Below is a small trained network, with its code and all its weights. Each question gives an input and a class and asks what happens when units are switched off, that is, made to give their printed mean instead of their output.

import numpy as np


def w(rows, s, z=0):
    codes = np.array(rows[::2]) - 128.0
    scale = np.full(codes.shape[1], s)
    scale[-1] = z or s
    return codes * scale


def f(y):
    return y / 2 * (1 + np.tanh(0.7978845608 * (y + 0.044715 * y**3)))


def log_softmax(a):
    a = a - a.max(-1, keepdims=True)
    return a - np.log(np.exp(a).sum(-1, keepdims=True))


def net(x, mask):
    res = np.array(x, float).reshape(1, 3) / 4 @ E
    y = f(res @ A[0][:, :-1].T + A[0][:, -1])
    res = res + np.where(mask, y, B[0][:, -1]) @ B[0][:, :-1]
    return log_softmax(res[-1] @ U[:, :-1].T + U[:, -1])


A, B = {}, {}
E = w([
[244,214,212,113,188,49,63,161,169,27],'x0',
[45,186,182,90,33,172,192,183,33,22],'x1',
[119,69,115,255,45,25,252,213,198,95],'x2',
],0.0068)
A[0] = w([
[162,198,167,84,208,201,36,107,81,110,188],'n1',
[131,207,159,50,195,164,89,62,76,121,43],'n2',
[72,152,191,99,25,161,141,209,2,74,230],'n3',
[76,98,78,148,83,208,142,92,65,150,65],'n4',
[38,87,41,139,118,150,180,58,144,162,58],'n5',
[133,107,122,205,84,59,168,198,172,104,18],'n6',
[248,222,226,117,175,58,80,141,157,10,40],'n7',
[114,72,127,154,152,52,180,151,183,109,128],'n8',
[80,171,160,114,94,209,155,150,62,26,42],'n9',
[85,181,187,100,84,145,164,135,80,22,79],'n10',
[156,147,121,113,158,168,67,75,89,174,45],'n11',
[90,158,122,79,170,184,63,41,85,233,251],'n12',
[111,65,62,106,71,137,111,87,59,173,89],'n13',
[142,85,130,230,113,111,164,173,133,95,240],'n14',
[218,71,61,166,181,106,85,98,196,200,253],'n15',
[194,69,128,183,147,138,87,67,179,189,53],'n16',
[188,136,85,131,186,65,127,80,188,206,51],'n17',
],0.0079,0.0068)
B[0] = w([
[91,80,159,84,72,91,173,115,159,108,215],'n1',
[60,172,108,65,105,21,148,73,180,134,177],'n2',
[169,3,144,159,175,107,195,143,105,106,222],'n3',
[69,164,69,139,87,126,83,158,82,235,165],'n4',
[116,202,19,153,91,139,58,173,78,232,170],'n5',
[13,255,70,24,161,25,95,4,154,166,176],'n6',
[100,194,57,175,45,194,1,236,59,240,198],'n7',
[69,150,154,28,108,44,142,83,214,114,177],'n8',
[171,129,77,148,236,33,164,69,87,179,167],'n9',
[186,90,62,179,186,52,154,62,44,139,171],'n10',
[70,219,75,79,182,28,150,36,127,182,160],'n11',
[113,67,179,81,82,98,169,151,190,109,238],'n12',
[88,203,74,120,89,148,74,179,104,221,159],'n13',
[96,84,197,43,110,94,139,148,185,106,208],'n14',
[203,29,165,194,167,132,165,156,86,102,248],'n15',
[154,129,61,185,198,52,175,48,65,177,171],'n16',
[161,136,33,181,196,33,163,46,56,188,176],'n17',
],0.0098,0.015)
U = w([
[182,114,92,184,253,99,165,54,68,131,61],'0',
[44,189,131,11,120,81,135,44,230,121,34],'1',
[94,207,56,159,55,148,23,227,66,204,114],'2',
[174,44,207,145,75,159,172,206,191,61,226],'3',
[156,226,118,182,189,254,100,60,95,78,10],'4',
[150,237,113,217,145,237,99,19,125,79,10],'5',
[137,236,126,197,173,228,61,6,106,73,10],'6',
],0.013,0.012)

Each question gives the input, the list of numbers given to net, and the class t.
The units are the neurons (one row each of A and B). Each row of codes is followed by its name. A weight is (code - 128) times the scale printed after its matrix; where a second scale follows, it is the last column's (A, B and U).
mask holds one flag per neuron, in row order. A switched-off neuron (its flag False) gives its mean, the last column of its row in B, instead of its output. The means were averaged over made-up inputs and are rounded, as every weight is.
A unit's drop is (log p(t) with every unit on - log p(t) with that unit switched off) / (log p(t) with every unit on - log p(t) with every unit switched off).
The circuit of an input: a set's keep is (log p(t) with only the set's units on - log p(t) with every unit switched off) / (log p(t) with every unit on - log p(t) with every unit switched off). Starting from the 12 units with the biggest drops (on a tie, the unit counted first), units are removed one at a time, each time the one whose removal leaves the highest keep (on an exact tie, the one counted first), for as long as the keep stays at least 0.8.
units of the circuit, in order: the units of the circuit, biggest drop first
unit that matters most: the unit with the biggest drop
k most important neurons: the k neurons with the biggest drops, biggest first
drop of u: that unit's drop, to one decimal
input [4,-1,-5], class 1: units of the circuit, in order	(n2)
input [-7,7,3], class 0: 4 most important neurons	(n3, n9, n7, n10)
input [-7,-1,8], class 1: 3 most important neurons	(n8, n6, n7)
input [-8,8,-3], class 0: 4 most important neurons	(n3, n9, n7, n10)
input [6,7,6], class 0: 2 most important neurons	(n10, n3)
input [-4,7,-6], class 0: 3 most important neurons	(n3, n9, n10)
input [-7,3,-6], class 2: 4 most important neurons	(n4, n13, n5, n14)
input [6,-6,7], class 1: 3 most important neurons	(n8, n6, n14)
input [4,0,3], class 2: 2 most important neurons	(n7, n12)
input [-3,5,4], class 0: 2 most important neurons	(n3, n12)
input [-3,5,-5], class 0: 3 most important neurons	(n3, n9, n14)
input [-6,7,-7], class 0: 2 most important neurons	(n3, n9)
input [8,4,2], class 2: drop of n7	2.0
input [7,4,4], class 2: drop of n7	2.0
input [1,3,-1], class 3: unit that matters most	n17
input [-2,2,3], class 3: drop of n11	0.2
